Below are the code and all the weights of a small trained network. Each question names an input and a class and asks about switching units off, where a switched-off unit gives its printed mean instead of its output.

import numpy as np


def w(rows, s, z=0):
    codes = np.array(rows[::2]) - 128.0
    scale = np.full(codes.shape[1], s)
    scale[-1] = z or s
    return codes * scale


def f(y):
    return np.maximum(y, 0)


def log_softmax(a):
    a = a - a.max(-1, keepdims=True)
    return a - np.log(np.exp(a).sum(-1, keepdims=True))


def net(x, mask):
    res = np.array(x, float).reshape(1, 5) / 4 @ E
    y = f(res @ A[0][:, :-1].T + A[0][:, -1])
    res = res + np.where(mask, y, B[0][:, -1]) @ B[0][:, :-1]
    return log_softmax(res[-1] @ U[:, :-1].T + U[:, -1])


A, B = {}, {}
E = w([
[159,97,8,150,43,103,92,100,34],'x0',
[108,53,120,96,148,181,57,131,120],'x1',
[130,133,170,82,136,49,122,56,105],'x2',
[76,88,141,159,46,120,176,82,239],'x3',
[87,141,82,124,140,90,97,131,138],'x4',
],0.012)
A[0] = w([
[89,137,98,117,89,88,117,101,104,120],'N0',
[45,100,156,115,127,147,128,77,185,187],'N1',
[111,177,139,66,159,117,114,101,100,252],'N2',
[151,110,99,126,99,122,148,100,60,198],'N3',
[169,151,108,176,143,116,98,195,84,191],'N4',
[147,138,131,149,99,99,144,108,118,215],'N5',
[113,142,162,93,110,128,122,11,186,83],'N6',
[130,116,201,92,116,68,83,80,148,150],'N7',
[158,150,89,146,108,165,160,153,59,206],'N8',
[123,82,118,126,115,93,126,19,68,108],'N9',
[174,194,186,102,196,163,94,101,112,183],'N10',
[129,89,108,154,24,137,119,112,157,151],'N11',
],0.011,0.0039)
B[0] = w([
[143,174,170,127,154,178,125,90,156,200],'N0',
[232,193,169,160,53,156,162,157,147,218],'N1',
[123,143,148,138,196,4,77,211,119,222],'N2',
[92,166,152,83,179,185,62,114,147,238],'N3',
[38,157,129,48,164,230,79,112,68,242],'N4',
[149,80,154,137,166,165,116,142,166,190],'N5',
[254,127,75,68,63,172,203,129,130,211],'N6',
[192,133,100,88,76,10,129,164,143,211],'N7',
[82,125,126,63,176,149,118,87,135,241],'N8',
[160,195,184,169,196,180,155,209,244,231],'N9',
[128,65,171,146,149,92,157,188,57,247],'N10',
[157,198,107,212,133,174,231,24,112,234],'N11',
],0.008,0.012)
U = w([
[113,96,142,116,231,120,116,161,145,249],'0',
[148,153,152,189,90,135,117,108,177,246],'1',
[88,134,100,46,103,145,81,80,84,50],'2',
[100,119,57,236,108,149,134,41,135,5],'3',
[153,103,156,141,106,1,65,128,15,77],'4',
[160,127,91,58,41,77,149,104,131,15],'5',
],0.0099,0.0033)

Each question gives the input, the list of numbers given to net, and the class t.
The units are the neurons (one row each of A and B). Each row of codes is followed by its name. A weight is (code - 128) times the scale printed after its matrix; where a second scale follows, it is the last column's (A, B and U).
mask holds one flag per neuron, in row order. A switched-off neuron (its flag False) gives its mean, the last column of its row in B, instead of its output. The means were averaged over made-up inputs and are rounded, as every weight is.
A unit's drop is (log p(t) with every unit on - log p(t) with that unit switched off) / (log p(t) with every unit on - log p(t) with every unit switched off).
The circuit of an input: a set's keep is (log p(t) with only the set's units on - log p(t) with every unit switched off) / (log p(t) with every unit on - log p(t) with every unit switched off). Starting from all 12 units, units are removed one at a time, each time the one whose removal leaves the highest keep (on an exact tie, the one counted first), for as long as the keep stays at least 0.8.
circuit, biggest first: the units of the circuit, biggest drop first
unit that matters most: the unit with the biggest drop
k most important neurons: the k neurons with the biggest drops, biggest first
drop of u: that unit's drop, to one decimal
input [7,-1,0,-4,0], class 2: circuit, biggest first : (N4)
input [1,-2,-3,-1,7], class 2: circuit, biggest first : (N9; N10)
input [6,-8,1,-3,-2], class 0: 3 most important neurons : (N9; N5; N6)
input [1,-2,-5,-4,-5], class 2: circuit, biggest first : (N9; N4)
input [0,0,5,2,7], class 5: circuit, biggest first : (N7; N6)
input [-4,-8,1,-8,5], class 4: circuit, biggest first : (N9; N10)
input [-6,5,-8,1,-8], class 1: circuit, biggest first : (N1; N2)
input [2,6,-2,-5,-3], class 2: circuit, biggest first : (N9; N4)
input [1,2,-2,5,1], class 3: circuit, biggest first : (N11; N9)
input [0,-7,6,-3,6], class 4: 3 most important neurons : (N7; N2; N8)
input [6,-6,2,0,-2], class 0: circuit, biggest first : (N9; N1)
input [-3,-6,2,2,-3], class 5: 2 most important neurons : (N9; N6)
input [5,-4,0,4,-5], class 3: 2 most important neurons : (N11; N1)
input [-8,-5,5,-1,-8], class 4: unit that matters most : N10
input [8,8,2,8,2], class 1: 2 most important neurons : (N9; N1)
input [2,5,-5,6,-3], class 3: 2 most important neurons : (N11; N9)
input [8,-4,3,3,-7], class 1: 2 most important neurons : (N9; N3)
input [5,-5,-7,0,7], class 2: 3 most important neurons : (N4; N8; N9)
input [0,3,8,-2,7], class 4: 2 most important neurons : (N7; N2)
input [-2,5,8,4,-3], class 5: circuit, biggest first : (N6)
input [-7,-4,-3,1,-8], class 1: drop of N11 : -0.1
input [8,6,4,-1,1], class 0: drop of N9 : 1.2
